Below are the code and all the weights of a small trained network. Each question names an input and a target symbol and asks about switching units off, where a switched-off unit gives its printed mean instead of its output.

import numpy as np


def w(rows, s, z=0):
    codes = np.array(rows[::2]) - 128.0
    scale = np.full(codes.shape[1], s)
    scale[-1] = z or s
    return codes * scale


def norm(h):
    return h / np.sqrt((h * h).mean(-1, keepdims=True) + 1e-5)


def f(y):
    return y / 2 * (1 + np.tanh(0.7978845608 * (y + 0.044715 * y**3)))


def softmax(a):
    e = np.exp(a - a.max(-1, keepdims=True))
    return e / e.sum(-1, keepdims=True)


def log_softmax(a):
    a = a - a.max(-1, keepdims=True)
    return a - np.log(np.exp(a).sum(-1, keepdims=True))


def net(x, mask):
    ids = ['ΓΔΛΞΠΣΨαβεζηθμφω'.index(c) for c in x.split()]
    T = len(ids)
    res = E[ids] + P[:T]
    u = 0
    for l in range(2):
        r = norm(res)
        for j in range(2):
            rows = slice(3 * j, 3 * j + 3)
            q, k, v = (r @ M[l][rows].T for M in (Q, K, V))
            z = softmax(np.where(np.tri(T) > 0, q @ k.T / 3**0.5, -1e9)) @ v
            o = O[l][rows]
            res = res + np.where(mask[u + j], z, o[:, -1]) @ o[:, :-1]
        u += 2
        y = f(norm(res) @ A[l][:, :-1].T + A[l][:, -1])
        res = res + np.where(mask[u : u + 8], y, B[l][:, -1]) @ B[l][:, :-1]
        u += 8
    return log_softmax(norm(res)[-1] @ U[:, :-1].T + U[:, -1])


Q, K, V, O, A, B = {}, {}, {}, {}, {}, {}
E = w([
[137,153,149],'Γ',
[117,168,175],'Δ',
[167,84,69],'Λ',
[159,182,111],'Ξ',
[119,116,129],'Π',
[99,104,143],'Σ',
[200,117,170],'Ψ',
[115,71,152],'α',
[112,138,134],'β',
[115,114,119],'ε',
[141,108,175],'ζ',
[185,165,134],'η',
[121,163,195],'θ',
[125,166,145],'μ',
[5,174,71],'φ',
[204,74,48],'ω',
],0.02)
P = w([
[84,66,63],'0',
[141,253,254],'1',
[141,243,221],'2',
[200,176,172],'3',
[132,230,177],'4',
[153,140,186],'5',
[114,149,208],'6',
[110,148,126],'7',
[30,119,158],'8',
[226,147,235],'9',
[100,148,52],'10',
[71,107,213],'11',
[114,155,167],'12',
[74,136,205],'13',
],0.0057)
Q[0] = w([
[221,255,193],'L0H0',
[122,47,208],'L0H0',
[186,160,133],'L0H0',
[21,236,229],'L0H1',
[236,18,129],'L0H1',
[42,57,79],'L0H1',
],0.0049)
K[0] = w([
[158,136,94],'L0H0',
[158,158,131],'L0H0',
[120,123,140],'L0H0',
[92,1,76],'L0H1',
[140,54,160],'L0H1',
[144,190,177],'L0H1',
],0.01)
V[0] = w([
[205,125,119],'L0H0',
[138,161,47],'L0H0',
[137,80,111],'L0H0',
[75,253,91],'L0H1',
[82,121,143],'L0H1',
[173,149,206],'L0H1',
],0.018)
O[0] = w([
[103,94,65,153],'L0H0',
[97,56,165,20],'L0H0',
[113,130,215,55],'L0H0',
[80,123,177,71],'L0H1',
[74,193,146,138],'L0H1',
[131,40,254,255],'L0H1',
],0.0073,0.0064)
A[0] = w([
[168,139,135,235],'L0N0',
[117,89,185,249],'L0N1',
[35,190,125,146],'L0N2',
[131,114,102,7],'L0N3',
[187,9,121,66],'L0N4',
[155,133,104,78],'L0N5',
[151,124,97,145],'L0N6',
[176,89,159,53],'L0N7',
],0.014,0.0011)
B[0] = w([
[102,52,140,184],'L0N0',
[117,21,1,226],'L0N1',
[90,174,77,183],'L0N2',
[216,118,164,113],'L0N3',
[147,164,162,254],'L0N4',
[157,81,165,132],'L0N5',
[15,74,221,131],'L0N6',
[89,169,143,218],'L0N7',
],0.0065)
Q[1] = w([
[195,202,214],'L1H0',
[98,106,153],'L1H0',
[254,71,50],'L1H0',
[157,156,48],'L1H1',
[146,160,51],'L1H1',
[87,60,86],'L1H1',
],0.0071)
K[1] = w([
[85,151,98],'L1H0',
[254,76,85],'L1H0',
[86,121,116],'L1H0',
[147,133,140],'L1H1',
[150,34,140],'L1H1',
[62,217,176],'L1H1',
],0.0098)
V[1] = w([
[143,126,40],'L1H0',
[3,122,143],'L1H0',
[148,163,32],'L1H0',
[164,231,152],'L1H1',
[106,65,181],'L1H1',
[117,230,125],'L1H1',
],0.014)
O[1] = w([
[134,3,81,31],'L1H0',
[11,120,164,52],'L1H0',
[120,109,47,3],'L1H0',
[138,194,118,139],'L1H1',
[93,112,179,209],'L1H1',
[136,198,94,72],'L1H1',
],0.012,0.0047)
A[1] = w([
[39,126,16,252],'L1N0',
[2,91,164,252],'L1N1',
[169,124,125,139],'L1N2',
[211,83,132,126],'L1N3',
[151,82,19,108],'L1N4',
[121,210,193,117],'L1N5',
[102,54,154,191],'L1N6',
[211,184,47,190],'L1N7',
],0.0096,0.0038)
B[1] = w([
[105,254,84,180],'L1N0',
[36,165,12,255],'L1N1',
[210,184,67,151],'L1N2',
[185,150,111,189],'L1N3',
[164,70,36,135],'L1N4',
[107,121,245,220],'L1N5',
[48,178,124,194],'L1N6',
[133,56,38,233],'L1N7',
],0.0055,0.005)
U = w([
[101,114,156,79],'Γ',
[119,146,162,44],'Δ',
[156,45,90,158],'Λ',
[56,29,127,252],'Ξ',
[138,119,71,161],'Π',
[144,141,89,74],'Σ',
[184,76,182,96],'Ψ',
[167,73,106,110],'α',
[119,176,86,101],'β',
[133,114,89,84],'ε',
[238,183,165,173],'ζ',
[114,11,162,177],'η',
[120,168,209,131],'θ',
[88,144,156,114],'μ',
[80,176,106,12],'φ',
[170,34,108,121],'ω',
],0.012,0.0039)

Each question gives the input, a string of symbols that net reads in full, and the target symbol t.
The units are the heads (3 rows each of Q, K, V and O) and the neurons (one row each of A and B). Each row of codes is followed by its name. A weight is (code - 128) times the scale printed after its matrix; where a second scale follows, it is the last column's (O, A, B and U).
mask holds one flag per unit, layer by layer, with each layer's heads first. A switched-off unit (its flag False) gives its mean, the last column of its rows in O or B, instead of its output. The means were averaged over made-up inputs and are rounded, as every weight is.
A unit's drop is (log p(t) with every unit on - log p(t) with that unit switched off) / (log p(t) with every unit on - log p(t) with every unit switched off).
The circuit of an input: a set's keep is (log p(t) with only the set's units on - log p(t) with every unit switched off) / (log p(t) with every unit on - log p(t) with every unit switched off). Starting from the 12 units with the biggest drops (on a tie, the unit counted first), units are removed one at a time, each time the one whose removal leaves the highest keep (on an exact tie, the one counted first), for as long as the keep stays at least 0.8.
circuit, biggest first: the units of the circuit, biggest drop first
top k neurons: the k neurons with the biggest drops, biggest first
which heads matter: for each layer, one digit per head in row order, 1 if its drop is at least 0.15 and else 0, layers parted by /
input θ ζ β Π η ζ Λ Δ β ζ Σ, target θ: circuit, biggest first -> (L1H0)
input Λ Λ Ψ ζ ζ θ θ η ζ ζ ζ ζ, target ζ: which heads matter -> 11 / 00
input ζ ζ ω Δ Λ θ θ ω, target ζ: which heads matter -> 01 / 10
input ζ θ ε ζ Ξ Λ ω, target ζ: top 3 neurons -> (L0N1, L0N4, L0N6)
input ζ ζ η Σ ζ Π θ Ξ β ζ Σ, target ζ: which heads matter -> 11 / 10
input ζ Ξ Λ Λ β, target ζ: top 3 neurons -> (L0N1, L0N6, L0N4)
input ζ Ξ Ψ α α β ω Π Π, target ζ: circuit, biggest first -> (L1H0, L0H1, L0N1, L0N6)
input μ Ψ θ Σ η ω φ θ ζ, target ζ: circuit, biggest first -> (L1H1, L1N1)
input ζ ζ β Λ μ ζ Λ Ψ ε β α ζ Λ Π, target ζ: circuit, biggest first -> (L0N1, L0N6, L1H0, L0H1)
input Ξ η Ψ Γ, target Ξ: circuit, biggest first -> (L0H0, L0H1, L0N1)
input Ξ Γ Δ θ, target Ξ: which heads matter -> 10 / 00
input ζ ζ θ, target ζ: circuit, biggest first -> (L0H1, L1H0)
input θ β α ζ Λ, target θ: which heads matter -> 11 / 00
input ζ ζ Ψ Ξ μ μ Λ, target ζ: circuit, biggest first -> (L0N1)
input η Γ θ Λ, target η: which heads matter -> 10 / 01
input θ Ψ Δ Ψ ω ζ α Ξ η Λ β, target θ: which heads matter -> 01 / 11
input η φ θ Σ ζ μ Ξ, target Ξ: circuit, biggest first -> (L1H1, L0H0, L1H0)
input ζ α α Ψ α, target ζ: circuit, biggest first -> (L0H1, L0H0)
input μ Ξ Ξ η Π Λ ε α β ζ β Λ Δ Ψ, target Ξ: which heads matter -> 01 / 10
input ζ μ ζ ζ μ θ η ζ Ξ Ξ μ Δ ε, target ζ: circuit, biggest first -> (L1H0, L0H0)
